Below is a small trained network, with its code and all its weights. Each question gives an input and a class and asks what happens when units are switched off, that is, made to give their printed mean instead of their output.

import numpy as np


def w(rows, s, z=0):
    codes = np.array(rows[::2]) - 128.0
    scale = np.full(codes.shape[1], s)
    scale[-1] = z or s
    return codes * scale


def norm(h):
    return h / np.sqrt((h * h).mean(-1, keepdims=True) + 1e-5)


def f(y):
    return np.maximum(y, 0)


def log_softmax(a):
    a = a - a.max(-1, keepdims=True)
    return a - np.log(np.exp(a).sum(-1, keepdims=True))


def net(x, mask):
    res = np.array(x, float).reshape(1, 5) / 4 @ E
    u = 0
    for l in range(2):
        y = f(norm(res) @ A[l][:, :-1].T + A[l][:, -1])
        res = res + np.where(mask[u : u + 7], y, B[l][:, -1]) @ B[l][:, :-1]
        u += 7
    return log_softmax(norm(res)[-1] @ U[:, :-1].T + U[:, -1])


A, B = {}, {}
E = w([
[114,88,136,58,189,76,186,134],'x0',
[136,161,79,222,199,41,143,85],'x1',
[198,91,68,92,77,88,97,81],'x2',
[193,106,225,158,179,128,80,91],'x3',
[215,109,113,133,189,253,215,114],'x4',
],0.0062)
A[0] = w([
[54,172,157,191,168,183,168,135,43],'L0N1',
[134,175,74,218,101,194,79,92,8],'L0N2',
[109,103,105,72,213,93,174,82,72],'L0N3',
[173,77,165,184,181,126,89,93,94],'L0N4',
[228,111,43,113,136,142,118,115,184],'L0N5',
[81,120,10,155,133,152,163,136,4],'L0N6',
[132,154,87,208,171,84,161,95,19],'L0N7',
],0.013,0.0022)
B[0] = w([
[73,67,135,56,250,64,154,136,232],'L0N1',
[193,70,169,164,70,118,153,201,234],'L0N2',
[197,94,164,190,76,131,124,204,238],'L0N3',
[134,240,131,96,109,130,166,132,216],'L0N4',
[78,95,134,150,173,98,113,73,255],'L0N5',
[169,251,184,120,125,135,139,96,230],'L0N6',
[89,118,7,85,90,192,101,153,239],'L0N7',
],0.013,0.007)
A[1] = w([
[173,80,89,138,92,89,145,4,147],'L1N1',
[87,122,117,173,81,42,101,55,191],'L1N2',
[104,134,137,132,128,80,134,184,196],'L1N3',
[134,203,145,60,100,115,166,84,88],'L1N4',
[99,86,161,63,112,226,99,98,17],'L1N5',
[185,93,138,122,130,131,198,156,121],'L1N6',
[112,97,120,186,184,195,223,60,2],'L1N7',
],0.014,0.002)
B[1] = w([
[140,107,164,36,175,134,188,214,202],'L1N1',
[76,94,134,159,175,119,116,96,215],'L1N2',
[170,103,149,150,109,149,123,77,244],'L1N3',
[138,193,157,142,147,169,133,127,217],'L1N4',
[139,161,3,149,132,120,157,157,179],'L1N5',
[132,122,131,132,64,117,98,124,254],'L1N6',
[59,142,124,199,102,95,42,51,197],'L1N7',
],0.016,0.0075)
U = w([
[195,83,147,145,65,106,129,165,181],'0',
[162,218,150,118,144,147,142,118,172],'1',
[104,91,130,95,195,92,146,137,165],'2',
[140,140,3,110,122,144,126,138,138],'3',
[92,112,127,168,137,100,75,56,107],'4',
[189,116,104,100,130,145,108,86,3],'5',
],0.016,0.0039)

Each question gives the input, the list of numbers given to net, and the class t.
The units are the neurons (one row each of A and B). Each row of codes is followed by its name. A weight is (code - 128) times the scale printed after its matrix; where a second scale follows, it is the last column's (A, B and U).
mask holds one flag per neuron, layer by layer. A switched-off neuron (its flag False) gives its mean, the last column of its row in B, instead of its output. The means were averaged over made-up inputs and are rounded, as every weight is.
A unit's drop is (log p(t) with every unit on - log p(t) with that unit switched off) / (log p(t) with every unit on - log p(t) with every unit switched off).
The circuit of an input: a set's keep is (log p(t) with only the set's units on - log p(t) with every unit switched off) / (log p(t) with every unit on - log p(t) with every unit switched off). Starting from the 12 units with the biggest drops (on a tie, the unit counted first), units are removed one at a time, each time the one whose removal leaves the highest keep (on an exact tie, the one counted first), for as long as the keep stays at least 0.8.
circuit, biggest first: the units of the circuit, biggest drop first
most important unit: the unit with the biggest drop
k most important neurons: the k neurons with the biggest drops, biggest first
top k neurons in layer l: the k neurons of layer l with the biggest drops, biggest first
input [8,-5,-7,-8,2], class 0: 3 most important neurons => [L0N3; L0N4; L1N6]
input [-3,-6,3,-2,7], class 4: circuit, biggest first => [L0N5]
input [-7,-6,2,-3,8], class 4: circuit, biggest first => [L1N7; L0N5]
input [2,1,-5,3,5], class 2: 4 most important neurons => [L0N1; L0N6; L0N2; L0N5]
input [-6,-8,7,2,-7], class 3: top 2 neurons in layer 1 => [L1N5; L1N7]
input [8,8,2,6,8], class 0: 3 most important neurons => [L0N3; L0N1; L1N6]
input [5,-2,-5,-5,3], class 0: 4 most important neurons => [L0N3; L0N4; L0N5; L1N6]
input [-5,5,8,4,1], class 2: 3 most important neurons => [L0N5; L1N1; L0N3]
input [-7,-8,6,-8,3], class 1: top 2 neurons in layer 0 => [L0N6; L0N3]
input [-3,-4,1,0,-3], class 3: circuit, biggest first => [L0N3; L1N5]
input [5,-1,6,7,7], class 1: 4 most important neurons => [L0N4; L0N2; L0N1; L1N1]
input [8,7,5,-8,5], class 0: 2 most important neurons => [L0N3; L0N4]
input [5,-3,1,7,5], class 1: 3 most important neurons => [L0N4; L0N2; L1N4]
input [-5,-5,-2,-2,-7], class 4: top 2 neurons in layer 1 => [L1N2; L1N1]
input [-1,-1,4,-2,1], class 2: most important unit => L0N5
input [-2,7,-3,-4,0], class 3: top 2 neurons in layer 0 => [L0N7; L0N4]
input [5,-3,7,4,3], class 2: circuit, biggest first => [L0N5; L1N1]
input [-8,6,-2,-7,-8], class 0: 4 most important neurons => [L0N2; L0N5; L1N7; L0N4]
input [8,-8,-3,-6,3], class 0: top 2 neurons in layer 0 => [L0N7; L0N3]
input [1,0,8,8,-5], class 1: 3 most important neurons => [L0N4; L1N4; L0N1]
input [7,6,8,-5,6], class 2: circuit, biggest first => [L1N1]
input [4,6,2,3,7], class 4: top 2 neurons in layer 1 => [L1N7; L1N5]
